Each row is shifted at random along 6 fixed directions that mean nothing.
Known rows, with every way that one mark hangs from another:
U[H[V X] L[Q[R[D]]]]: [  37 -153   -2  181 -141  127  211 -200  143 -326  118  177   40  -74
  -10  123   58   83   35   15   51  101 -186  161 -117   47   75  -99
 -207   68    7   15   18 -120  160 -147 -160  134  -42  -96 -154 -172
 -529   66   95   47   25 -242  161 -111  183  109  362  -89 -127  -51
   84  102  106]
A[S[D[M R] F] Y]: [  66  191  164  214   57  168   57   50   73  -33   43   10   62  245
 -315 -249   62   91  306    5 -248  -83 -226 -150 -518   93  169  -14
  -64   67 -410  145  151 -241  239  255 -246 -108 -281   -5 -149 -305
 -211 -129  293 -244  -93 -197 -133  -47  -55 -220    2   93  -64  216
   96 -197 -185]
R[D[M[C S]]]: [ -78 -271 -232 -140  -61 -161 -136   36  164  120 -137   30  -25  289
 -262 -278  -47  256   67  191 -116   23 -216 -233 -132  155   80  -21
   14 -137 -305 -255   43  214  246  298  -66 -130    1   91   44 -185
 -190  -50  186   -4  212    4 -104   34  126  -32  -67  124   34  124
  -18  249   79]
A[E[L[Q[R]] Y[U[H]]] F]: [  20  -22   77   67   54  113  -69  -99  277 -151  139  242  275   70
 -300 -104  308 -218   78   -5   76 -114   77   51  -86 -160  137   83
  -93  171  -44   56   51 -269  -80  -35 -446 -114  -14  -23  141 -200
 -151   92   14   -1  -25 -293  149   76 -228   33  144   24 -164 -126
  193 -155 -166]
C[H[E[L] U V[T] X]]: [ -76 -285   -6 -133  -71   59  201 -214   79    6   94  196   56 -244
   43  122   66   -2  -89  154  113  -44   15   50  326 -146 -122  135
  -47   58  324   30  -39  304 -320 -171  -49  212  237 -353  119   33
 -220   25   86   79    9   43  204 -134  189  148  382  -21 -115  -78
  108  110  101]
H[E[L] U[V] X[P]]: [ -52   -3 -227  -18   -1  -84  188 -148  227  -32  206  147    2 -177
 -244 -168   40   72   64  289   45 -102  -80   90  215   11   18  176
 -124  -81  125   10   19  255 -248   29 -237   68  323 -183  213   14
 -167  -41  384 -134  125  -65   91  -88  166   59  134  312 -101 -107
  314  -43  -91]
E[L[Q[R]] U Y[A]]: [ -67  -89  -46  127   64   34   37  -51  217 -175  129  238  184  -23
 -232 -155  197  -83   34  -22   69 -135   37   12  -55  -62   33   77
  -78   70 -139   86   44 -188 -101   15 -350  -86   10   -4  224 -173
 -236  112  121  -72   -3 -147   81   36 -145   24  159   96 -184  -73
  193  -49  -98]
Y[A[E[L U[H V]]] F]: [ -64 -137 -198  -75   91  -79 -190 -159  182  -33   20  144  452 -109
  -77   28  139 -281 -161   50  188   12  175   78  184 -290  108   15
  -84   25  201 -103  -38   -7 -293  -97 -193   11  111   36  126   89
 -129  162 -179  113  -49 -161  198   91 -103  153  142  -91   10 -269
  195 -125  -28]
E[U[L V[T]]]: [ -36  -19  153   38 -115  142   55   25  264  -53  153   89   99   -4
 -287  -37  297  -73    2  119   19 -270   87  -38  -80   90   35  100
  -30   95  150   93  164  -65 -117  -13 -317   50  137   72   28 -171
   92  -25   39  -14  116 -191  118  130   62   91  -42  168  -24  101
  231  -85 -212]
E[L[Q] U Y]: [   3 -210  306   63  -55  271   84   -7  305  -85   65  231  153   74
 -335  -96  415 -106  106  -35   25 -213   20 -142 -195 -102   17  202
  -57  337 -204  135  146 -290 -130 -144 -447  -85  -59 -107   70 -363
 -226  -57    3  -34   54 -240  105   33 -159   35  216   18 -186   42
  156  -79 -147]
L[H[E] Q[R[D]]]: [ -95   12 -283  187  -39 -195   47  -83  181 -303  168  190  -70  156
 -224 -106   29   45  108   85  -35 -220  -84  212  -28  221   57 -107
  -96 -161    6  -79   86  -42  222  183 -160 -108  143  160  179  -82
  -39   37  233  -57  159 -157   14   97   54   99  -78  234  -75    4
  -10  206    0]
M[P[U X] S[D R]]: [ 170  425   96  206  100   49  237   -3  -53   29  187 -103  -64  176
 -182 -104    9   70  198  259 -235   75 -202  -59 -323  264  155  119
  -32   75 -113  144   41  -67   65  140   30 -145 -230  -29   11  -70
  281  -37  502 -386  -68 -180  -72  -55  133 -111 -108  373 -213  134
    4 -214 -264]
Q[R[D[M[C P[U[L] X]]]]]: [  35 -111 -411 -163   76 -205  -25 -177   65   -8 -242  172   13  125
  -47 -104 -199  227   28  400  -73  277 -257   -4  -62  -14   40   17
 -172 -139  -25 -328 -125  264  258  162   83 -196  -37 -189  -23   -2
 -262  -44  366  -84  244  -76  -35 -114  123  -93  111  212  -87 -139
  -13  194  149]
J[X[P[U[L V[T]]]]]: [ -54 -274  -53 -219 -105   -4 -134 -201  152  189 -238  -28  136 -172
   17   93   89   58 -128  144   95   93   41   -6  210 -125  -16   57
  -66  -16  272 -187  -89  218  -51 -161  -32  179  234 -127   13   61
 -156  -48 -155  217  162    0   64   10  174  150  102  -23  142 -166
  152  -10   85]
Y[A[S[F]] U[L[H]]]: [ -91 -125  250   25  171  219   65    3  149   37   67    1  147 -123
 -220 -109  140  -78  115  -33   39   11 -127 -174 -297 -179   66  169
  -58  175 -173  206   33 -142 -166  -22 -349  105 -122 -111  -56 -279
 -380  -13   47  -40 -183  -96  -55  -48 -187  -34  305  101 -147   27
  312 -204 -200]
J[X[P] Y[A F U[H[E]]]]: [ 198  268  -64 -160   74  143  -70 -184   33   92  135  117  -16 -296
 -119   96   98 -240  -38   71  132  -12   27  142  142 -331  115  212
 -105   85  230   60 -194  100 -336 -173 -158   16   80 -329  114  159
 -111   50   65  -50  -87 -186  149 -111  -79  -31  257 -164 -122 -247
  190 -468 -162]
R[D[M[C[H]]]]: [  33   27  122 -165  149  -80   52  103 -162   -8    9   49   56  175
  101  103   67 -168  -62  167   -8   94    0  -92 -103   -5  -70   78
  183  109  216  -56  -55  146  -24   18  237 -140 -142  -90  -54  113
  395   65   17   56  -84  113   94   65   25  -23 -152   77  -68  162
 -297   19   42]
F[A[S[D Q]]]: [ 160   49  465  -73   65  324    1   21   22  -88 -152  172  206  227
  -58   89  244 -138  153 -131 -152  -16 -122 -205 -440 -243   15   90
  -51  412 -188  134   80 -277   17 -237 -132  -89 -379 -253 -177 -254
  -77 -130 -195  -10 -140 -167    3   10 -220  -44  170 -219 -135   67
 -220 -169  -57]
H[E U V X[P]]: [ 129  164   41   34  -67  -44  184 -154  -53  -64  178   83  112  -47
   12  233   88 -224 -135  153   54  -60  169  166  298  -32  -37   88
   62  197  422   46 -105  118 -390 -218  140   16  117 -112   23  297
  326   35  -19   99 -116  -53  236   52  236  232    1   12   14  -21
 -162 -105   22]
Q[R[D[M[C P S[F]]]]]: [ 170  306 -295    0   13 -116    8  -92 -180 -211 -112  172 -188  203
  126   14 -302   40  125  200 -205  247 -270  159 -166   17  162 -104
  -89 -127   20 -105  -62   91  350  192  243 -255 -273 -116  -62   96
   43  -13  322 -108   53  -85  -45  -63  117 -241  -57   -7 -191   -1
 -190   63  191]
T[C[H[U[L[Q] V] X]] J]: [-101 -456  291 -158  -81  134  193  -91   52   70   93  -10  114 -235
  139  269  239  -61 -272  -24  181  119   11 -101  104  -73 -157  145
   90  157  273   21 -100  199 -270 -278    2  340  121 -143 -126  -53
 -140  158 -170  300  -72   71  237  -88  220  209  340 -124   19   83
   77  145  124]
F[A[S[Q R X] Y[U]]]: [  47  -26  403  -27  170  262  -94   51  133   33 -108   71  246  179
 -303 -200  242  -67  282 -105 -127   37 -172 -294 -529 -201   92  156
  -68  267 -465  161  133 -255   23   10 -361  -69 -315 -129 -150 -340
 -208 -124  -23 -129 -211 -158  -97  -25 -251 -138  171  -33 -117   82
   28 -267 -232]
Y[A[E S[D]] F]: [ 111  289 -128  -62  363  -84  -25 -113 -374 -123  -55   46  276 -198
  481  228 -289 -321 -171 -171  143  357   84  219   39 -423   12 -134
   45  -11  262   87 -223  -83 -193 -195  317    5 -303 -101  -13  420
    0  291 -254   85 -398   79   79  -82 -201  -68  112 -302  -57 -250
 -131 -190  100]
Y[F U[H L V]]: [ -42 -142 -265   32  -42   20 -102 -153  298   -9   25   46   94 -166
 -271 -101   33   88   18  107  136  -30 -100   46   36  -40  168  -17
 -228 -121  -14 -110    0   18   -5   41 -356  134  207   40   -8 -160
 -494   19  130  -53  144 -259   47  -50   53   65  265   45    3 -203
  422  -63 -137]
D[M[P[X]] R]: [ 221  292 -246  146  -54  -14   77 -155 -102  -85  -22   58 -133   31
   46   47 -204   84   50  162 -138  144 -160  204 -120   94  125 -123
 -121  -95  -25 -110  -34  -11  265   96  162 -129 -172  -47 -146  104
  -97   -8  322 -160   60 -195  -10 -114  171 -155   24   -4  -45  -49
  -30  -56   28]
H[E[L] U V[T[J]] X[P]]: [  13  -96 -338  -83 -264 -144   17 -321  203  -13  -14  251   36 -131
 -151   94   85  -22 -162  189   17 -193  140  216  500  -12  -41   -2
  -29  -60  394 -229  -62  344 -257  -80  -39  123  382  -59  180  272
   63   18   -4  190  217  -85  272   67  297  248   26  -56  127  -94
  -19  154  153]
C[H[E U X[P]]]: [  87  -89  125 -103 -131  148  130 -148  168   95  115  136  -55  -38
 -196   -5  210   45   65  197  -15 -124  -78  -80  152  -39  -32  219
  -47  217   94  -13  -67  169 -239 -128 -177   56  160 -342   36 -126
 -115 -148  236  -34   91 -139  115 -119  113   73  249   47 -120  -23
   52  -75  -47]
R[D[M[C]]]: [ -61 -250   60    1   98 -102   13   37 -231   21  -91 -138  168   29
  241  143 -127  -20 -131  -34   51  345  -37  -99 -142  -13  -38  -50
  143    9  -34  -78 -124   50   75  -11  318    1 -211  112 -231  102
  -46  185 -160  204 -252  179    7    2  147   35   -1  -62  111  151
 -220  107  176]
S[D[R] F Q X]: [ 102  334  223   27  206   56  174   -5 -240 -291  -55   82   40  157
  191  114  -44 -200  268   21 -195  169 -202   62 -482 -127   47   50
  -89  137   44  196  122 -117  113  -51  176 -118 -375 -239 -104  120
  321 -125   64 -210 -226  -29  -57  -18  -64 -254 -105  -18 -234   71
 -292 -150   30]
T[C[H[E X[P]]] J[Y[U]]]: [  75  213 -255 -172  -12 -130   32 -171  -33  157  233   71 -208 -329
   -8   54   18  -68 -100  194   74  -44   59  213  364    5    3  136
   57 -217  375 -106 -193  455 -233   68   64   84  335 -165  167  353
  292  128  238   18   54   35  205  -90  193  -27  -64   48   -4  -43
   32 -113  -35]
D[M[S[X[P]]] R]: [  22  244 -255  194   43 -316  -48   -2 -106  -32   94 -167  -30  105
  -61  -91 -167  -15   23  144 -114   81  -51  113  -68  292  126 -117
   99 -229  -23 -119   21  105  157  286  217 -135  -71  304   44  296
  383   58  220  -59  -39   -1  -77  128  272  -20 -404  163  123  137
  -75   -4  -23]
X[P[U[H V[T[C J]]]]]: [  88  224 -268  -89  -71  114  222 -180  183   -3   82   94 -261 -358
  -29  -56   48  198   87  278   19  -17 -175  274   96   80  110   28
 -141 -288  249  -32  -23  198   30   85 -107  200  332 -166    7    0
 -107  -42  434 -210  284 -159  128 -122  158 -162   21  204  -34  -58
  319  -58 -122]
J[X[P] Y]: [ 154   25  389 -154  -45  193  -55  -59 -155  145  -60  -39   52 -129
  166  304  169 -245 -110  -83   30  133  115  -19    5 -249  -30  172
   72  278  196   45 -135   36 -171 -325  145   30 -138 -250 -115  152
  143   17 -323  235 -183   25  115  -29   24   45   86 -293   36   -8
 -167 -290   60]
D[M[C] R]: [ 139  212 -174   11  151  -15  188  -18 -249 -189   -1   73 -141  -85
  248   91 -274   33   56  128   15  266 -194  205 -187  -52   45  -44
  -48 -125   69    8  -70   34  162   35  272  -97 -168 -160 -125  155
  -90   74  219 -144  -60   15  -14 -141   64 -242   57   -1 -117  -32
  -62   -5   56]
R[D[M[P S[Q X]]]]: [ -52  -69  -49 -239  194 -171    5   23 -140    1 -116   18    9  178
  123  -84 -176  -14  117  116 -160  261 -263 -142 -266  -76    6   61
    9  -76 -121  -40   78  227  189  116  203 -134 -268 -120  -13   61
  120  -27  149  -46  -95  164 -134  -23   77 -172  -79   86 -133  109
 -200  124  160]
T[C[H[E[L] U]] J]: [  27  -26  -52  -54  -64  -34   44 -101   32   -5  132  171  -21 -103
  -53  214  192 -178 -132   78   60 -208  133  107  259  -34  -78  139
   65   46  371  -52  -63  192 -257  -83   35    9  216 -139   74  161
  346   66   14   95   90  -47  256   37  123  122   -9  -72  -21   49
  -35   53   33]
V[T[C J[X Y[U]]]]: [ 180  454  139 -268   72  247  210   19 -115   51  227  141 -338 -374
   87  107  130 -196  -15   45   30  -72   38  205  -29 -152  -29  224
   58  -84  361  253    8  212 -154  -48   10  107   67 -329   71  214
  352  116  129 -105  -49   58  213 -118  -45 -282  -59  -27 -182   93
   91 -345 -150]
X[P[U[L]]]: [ 122   26  118   66   48   80   49 -123  -94   -3  -26  -70   96 -140
  150  260    4  -96  -53   44   93  201   21   70    1 -124   23   90
  -28  175  197   25 -165  -86 -129 -256  120    0  -73 -128 -138  109
   41   11  -77   96  -78 -100   75  -20   67   74  100  -50   14  -95
    7 -135  -24]
Q[R[D[M[P[U] S]]]]: [  39   21  178  -22  151    5  123   48 -156   26  111  -69   36  161
   96   43  -62    7   66  119 -116  230 -153 -158 -269   44   32  131
   46   78  -78  116  -35   29  120   47  193 -130 -300  -91  -76  -80
  127   49  238  -36 -207   76  -45  -30  104  -74    0  201 -150  193
 -124  -15   23]
R[D[M[C[H] P[U] S[X]]]]: [ 257  441 -128  215  141  -59  176  -21 -301 -121  125  -78 -226   52
  117  107 -204  -53   84  260  -74  323 -237  141 -206  163  141   -6
   54  -68   96   36  -67   22  189  167  358 -195 -309  -19 -179  193
  343   64  475 -255  -73 -110   43 -131  211 -211 -119  140 -153  129
  -80 -114  -99]
H[E[L[Q] Y[F[A]]] V X]: [-262 -476 -231  -77   51 -184  -65 -120  258  121   48   95  355  -28
 -235 -228   68   10 -210   -1  160  -67   79 -165  349 -133  -69   77
   42  -57 -106  -43  -85  211 -418   86 -312  108  273   46  381  -76
 -441  138   -5  152  -29  131   37    3   16  240  347   36   32 -135
  265  159   42]
D[M[C P S[F Q X]]]: [   6  152 -241  120   57 -239  -48   -2 -154  -39 -111 -129  -71  187
  -38 -103 -240   29   83  164 -198  258 -253  -14 -218  170  132  -95
   24 -167 -146 -106   32  124  228  313  211 -158 -212  180  -64  144
  206  -10  261 -133  -19   -1 -159   12  224 -155 -199   99   11  118
 -108   62   51]
S[D[M] F[A[Y]] Q R X]: [  31    0  354  -63  197  222   15   40   10  -89 -202   78  203  296
 -136 -185   93  -57  359  -42 -284  166 -339 -296 -671 -245   91  142
 -105  211 -433  174  165 -159  127   83 -189 -121 -433 -260 -166 -314
 -152 -213   89 -220 -205  -90 -167  -57 -182 -313  142  -90 -175  131
 -105 -186  -47]
R[D[M[C[H] S]]]: [  47 -131 -167 -165  -55 -237 -217  -59 -105   33 -203   64   86  279
  112  151  -56  -76 -146  138  -35  127   17  -29   97   28   22 -109
  128    2  193 -339 -118  211  147   37  324 -174 -100   48  -26  192
  277   50 -152  227   76   17   79  128  165  115 -159 -155   71   31
 -389  224  247]
Q[R[D[M[S]]]]: [  22  177  -38   82   65 -136   50   76  -97 -135  181   14   -6  198
   10  -27  -72  -32   53   63 -125   27  -58   15 -186  182   66  -44
   63  -85  -15   47   45    9  186  171  134 -158 -180  110   40   51
  257   88  173  -30 -107   15   -6   94  110  -39 -229  144  -80  195
 -154   32   29]
A[E[L] S[D F] Y[U]]: [  71  233 -200   48  242   -5  -97 -209  -91 -134 -122  166  170 -142
   91  -46 -206 -153  181  -49    1  245  -72  228 -102 -373  187  -57
 -182  -76  -12   40  -26 -141   70   -6  -81  -89 -192 -187  -18  135
 -266   71   12  -83 -158 -140   15 -141 -216 -222  142 -126 -141 -266
  139 -214   -1]
U[H[E X[P]] L[Q[R]] V]: [  29  261  -65  152   -6 -118  216 -132   90 -345  343  110   76 -110
  -33  180  123 -220 -105  184  105  -52   69  344  146  140   30    9
  -46   39  498   50  -56  -17 -181 -164  -53   29  165   44  112  213
  232  106  135   26   -2 -197  195  107  218  232  -46  189  -74  -84
   65  -58  -54]
C[H[U X]]: [  60    9  196   38  -69  130  181  -27   51   49  209   28   -6  -20
 -104   21  185  -27   -4  100   -3  -82   -8  -79   59   71  -44  121
   39  175   82   91   -2   73 -174  -50  -81   88   42 -145  -14  -82
   48  -17  173  -55  -52  -66  140  -86   87   63  136   75 -101   84
    9 -109  -91]
T[C[H[U V]] J[Y]]: [  39 -265   96 -406 -122   83  -37 -136   27  187 -115  213   -8 -106
   63  254  198  -97 -167  104   61  -89   76  -60  264 -272 -109  187
   18   97  346 -150 -101  419 -253 -173   81  104  201 -399   14   72
   91  -24 -188  222  139   58  249  -67   82   87  226 -275   18  -25
 -144  114  169]
X[P[U[H]]]: [ 192   94  -67  117 -102   36  -46 -258  -27  -58 -124   -4   97 -101
  143  294   18  -84  -45   63   57  166   43  236  143  -77  111  -79
 -100  121  236 -162 -176 -120   21 -247  167  -11  -14  -50 -179  172
    3  -35 -108   89   19 -250  140    9  113  137   56 -172   92 -191
 -131 -103   71]
X[P[U[H[E] L[Q] V[T]]]]: [ -94 -179   -6  258  -77   70  171 -190  144  -66  189 -167   63 -324
  -54  151   63  104  -63   99  183  100  -78  135   45  131   75   29
 -106  -40  197   60  -94  -73 -106 -143 -152  250  223   91  -54  -94
 -347   75  143   44   30 -200   51  -46  289  223  254  171   78  -54
  413    9 -155]
M[C S[D F X]]: [ 133  177  -23  -94    6  -41  -64  -72  -70 -169 -291  129  -31  250
   37   41  -61 -121  103  111 -157  171 -148   35 -176 -108   90  -22
  -36  105   46 -104   20    8  101    0  160 -173 -273 -110  -45  138
  229 -155  -47  -68   53 -116  -18   34   -1 -122 -101 -182 -102  -25
 -262   46  159]
Y[A[E] F U]: [  -8 -112  -49  -85  125   56 -183  -42   82  167   19  -36  198  -50
 -143 -125   28  -54  -47  -67  116   83   19 -154  -34 -219   82   50
  -13   31 -178   14  -84  -29 -186   38 -223   49  -26   21   53  -83
 -276  139  -39   30 -134  -57   23  -38 -170  -29  198  -68   -1 -132
  214 -174 -138]

Rows:
[ -82  -39  104  -66  127 -133   16  124  -86    4  -52  -67    0  317
  -88 -184  -62   18  120  183 -227  244 -255 -269 -372  121   46  100
  101    1 -237   -2   51  156  169  307  113 -167 -322   44  -58  -77
  185  -31  273  -62 -133  135 -149   26  120 -165 -152  219 -110  300
 -137   82   86] -> Q[R[D[M[C P S[F X]]]]]
[ 131  199  -12  118 -191  120  156 -159  215  -14  179   31  -52  -51
 -228  -12  180   82   37  229  -14 -148    3  110  104  175   68   44
  -59   53  182   49    1    5 -119  -23 -176  100  216  -15   37  -29
   43 -108  282 -108  138 -254  143    4  221   94   -3  198   27    8
  168 -133 -185] -> H[E X[P[U[V[T]]]]]
[ 116    9  -69  167 -152  115   95 -194  147  -35   49    4   31  -81
  -81   38   71  107   33   90   20   63  -77   99   55   74   99  -54
 -144   55  -28  -52  -37  -90   59  -68  -87   94   52  -28 -124  -73
 -283  -70  148  -89   60 -258  117 -107  124   73  192  -27   10  -91
   78  -66  -19] -> P[U[H[X]]]
[  97   82 -118   50  190    3 -139 -154  -88 -115 -122  104  274  -96
   77  146 -113 -140  -20 -138   85  159  -44   77 -166 -271   88 -112
 -128   80    4   -5 -127 -168  -18 -163  -28    3 -215  -57  -76  121
 -245  155 -191   42 -211 -173   35  -12 -111   32  220 -243  -73 -230
  -46 -183  -31] -> Y[A[S[Q R]] F U[L]]
[-126 -406 -240  -74 -171 -114  -59 -313  -17 -153 -165  130   57 -290
  328  363 -112   43 -267  -34  173  184   21  238  328 -116  -85 -150
 -110 -179  461 -251 -174  229   62 -223  154  284  206  -51   -7  150
 -328  179 -245  369  114    1  163  -67  238  226  324 -263   99 -210
   29  369  326] -> C[H[U[L[Q[R]] V[T[J]]]]]
[-127 -413   27 -174   54   13   27 -141   20  -57  -86   92  127 -166
  174  206  -38  -85  -74  -26  150  106  -30   47   82 -286  -74  111
  -82   76  195  -35  -90   80 -156 -262   24   87   56 -218  -32  -13
 -313    3 -218  206  -51   37    0  -38    8  116  346 -140  -39 -152
   48  173  186] -> U[L[H[E]]]
[ -64 -320  -70  -94 -128  -81   16 -175  192  125  -40   43  187  -54
 -164   -6   89   54 -120  177   58  -19   25  -78  260  -27  -33   76
  -30   87  116 -164  -65  269 -237  -89 -105  127  232  -83   25   29
 -175  -10  -27  181   87  -12  119   11  242  248  166   41  100  -72
   63   76   82] -> H[U[L] V X[P]]
[  29 -328  183  -49  -85  309  231 -194  255 -132    4  302  110 -159
 -101   26  239  -36  113   68   56  -17 -101   50  -78 -240   23  146
 -188  244  -56   60  125  -69 -117 -250 -268  104   -7 -336 -108 -261
 -530  -59    8    7    7 -194  184 -118   -5   22  471  -80 -193  -85
  114  -11   50] -> E[L[H[V X]] U]
[-223 -529  -49  -20 -126 -117   20 -150  204  120   42  -22  217  -25
 -155  -37   96   67 -113   43   70  -68   36 -102  243   32  -74   53
    6   31  -21 -133  -35  199 -183  -20  -98  169  244   74   48  -78
 -286   19  -70  189  -49   43   40   15  195  301  223   70  127    3
   18  206  134] -> L[H[E U X]]
[ -72 -345  174   -9   63   18   80 -143    3   81  -50 -110  260 -147
  101  243   92  -99 -111   89  151  177   45  -12   64 -131  -17  121
   14  173  222  -33 -127   48 -239 -249  100  120   54  -76 -124   30
  -69   51 -191  233 -124   21   75   48  148  237  198   54   98  -55
    9   19   29] -> X[P[U[L[H[V]]]]]
[-184 -131 -150  134  192 -183  -88 -117  -79  -16  -76  -35  317 -190
   76  -34 -142 -154  -75 -140   90  185   58   -9  113 -226   -6   -6
   25  -67  -48   73 -106  -20 -258   43   -5   59  -73   55  110  203
 -234   79 -100   70 -286  115  -61  -49  -43   42  155 -119   28  -85
  178  -30   97] -> H[E[L Y[A[S[F X]]]]]
[ -31 -175   13  -19   93  -92   86  -17  -46  186  -66 -178  172  111
  -20  -27  -32  123  -76  293  -28  347 -135 -212 -169  117   27   83
   56    6  -70 -117  -95  158   43  117  172  -23 -114   62 -181  -48
  -63   57  221   -8  -85   57  -21  -62  234   29   35  314   68  130
    0   38  -18] -> R[D[M[C P[U[V] X]]]]
[ 107  310  -75  288   29   52    3 -167  -61 -291   20  182  283  -50
   85  111   -1 -180   85  -86  -31   50   28  220 -125 -133  176 -142
 -165   36   80  137  -19 -317   20  -51  -55  -47 -168   -2  -47   63
 -134   48  -18  -70 -214 -251   69   -2  -51  -40   96 -110 -115 -130
   -4 -237  -26] -> E[U[V] Y[A[S[F Q[R]]]]]
[  83  -15   49  -31 -133  132   94 -137  192   22   36   60   -8  -74
 -124  -56  157   66   64  116  -31    9 -102   26   33   29   64   38
  -77  110  -28  -67  -25   26  -33  -84 -162   92   62 -124  -71  -95
 -220  -90  139  -30   66 -172   79  -57   91   30  129    5  -28  -40
   47 -102   -5] -> U[H[X[P]]]
[-290 -515   43 -161  -91  -96  -56  -41  235  147   20  -29  258  -30
 -188   10  152   29 -176  107  112 -164  110 -211  206   -8 -113  148
   21   18  206  -57   11  265 -288  -46 -186  189  327   46  133  -97
  -96    1 -137  228   61   87   32  109  193  313  129  142  134   41
  212  205   19] -> H[E U[L V[T]]]
[-165 -257  230 -284   98   93  240   10  203   13  219   70  162 -139
  -83  -18  203  -71  -26  191  118  -17  -60 -147   21 -136  -90  316
  -49  140  226  161   34  202 -380 -182 -236  177  180 -291   89 -147
 -174  -69   94   -7  -52   60   54  -58   49   95  290  206 -166   -2
  266    0  -41] -> U[H[E X] L V]
[  87  123 -298   -4  -57  -33    9 -260   27 -134   33  232  108 -201
   94  234   37 -269 -205    7  191 -159  246  408  361 -149   54 -142
   17  -67  489  -34 -112   20 -240  -95   66   71  212   29   74  318
  138  194 -151  122  -40 -138  290  136  109  143   37 -187   40 -166
  -50  -28   56] -> L[H[E[Y[A U]] V[T[C]]]]
[  10 -218 -182  -54  -80  125  189 -225  185  -43   76  228  -12 -232
  -92  -70  -58  160   67   88   99   -6 -166   28  164 -209    2  156
 -227    8  -22   68  -64  110 -195 -108 -278  112  185 -373   76 -158
 -680  -91  254  -98   88 -130   43 -273   64  -44  536  -52 -187 -199
  353   33   50] -> H[E[Y] U[L] X]
[-214  -42  208  105  107  -46  271  158 -123  126  394 -263   64 -202
   40   40   81  -61 -178    5  104  -84  155  -50   63  248 -111   89
  276 -104  205  293   -1  148 -350  126   97  219  179  207   45  103
  363  262   83   51 -289  287   58   91  270  128 -154  293   91  344
  125  -15 -157] -> H[E V[T[C]]]
[-250 -759  -51 -117  -42  -30 -179 -220  124  159 -172 -102  274 -275
   45  128  -56  110 -111  -78  214  248  -52 -132  140 -232    0   75
 -151   -3  -53 -194 -163  122  -84 -216  -95  234  148  -61 -137 -113
 -716   59 -271  305  -88   27  -42  -96  148  233  486 -189  118 -179
  219  199  202] -> Y[U[H[E] L]]
[   4   56  125   84   26   66  190 -150  -45  -29  187 -111   89 -324
  124  310  113 -208 -129  111  166   61  110  240  124  -32    3  127
   27   50  538  143  -94   22 -261 -245   94  184  162  -52  -37  195
  171   99  -46  122 -139  -45  141   38  233  173   53  132   45  -32
  175 -204 -105] -> J[X[P[U[L[H[E]] V[T]]]]]
[ -73 -230  313 -261  199   14 -221   -3   56  129 -266   52  352  115
 -154  -56  182 -171   37  -65  -38   87   -9 -340 -296 -304  -38  144
   14  254 -207  -66   21   51  -82  -95 -106   -5 -265 -111  -19  -12
  -43  -26 -321   87 -227   40  -14   47 -171   61   88 -163    2   22
 -198 -104   18] -> J[Y[A[S[D R X]] U]]
[-108 -277 -126 -173 -115  -25    0 -126  312   36   15  180  121  -17
 -238 -171  134   93   28  182   33 -135  -16  -62  166  -61   -2  119
 -136  -18    9  -96   73  181 -127   -8 -272   65  275 -117  126 -134
 -298 -115  103   -9  157  -72   55  -39   88   94  182  110  -39 -100
  170  102   41] -> H[E[U[V]] X]
[ -31  -15  141 -157  272  -13  -86   72   78 -104 -176  171  279  282
 -171 -219  100  -83  147  -16 -178   27 -189 -257 -447 -180  -32   37
  -23  113 -317   10  116  -44   85  114 -143 -138 -335  -97   14 -143
  -62  -69   19  -95 -143   -5 -102   50 -215 -115   17  -18  -88   90
 -181  -42   -7] -> Y[F[A[S[D[M] Q[R] X]]]]
[-115  106 -233  -67  236 -275 -133   31  -39   10   98   29  225   -8
    4  -97  -64 -226 -110   69   60   21  153   59  190 -125    4   50
   91 -159  167  -19  -12  162 -217  142   -1 -128  107   81  298  242
  314  162  -12   41  -52  153   35  106 -132   14 -185  139    2 -110
   89  -50  -55] -> F[A[E[L]]]
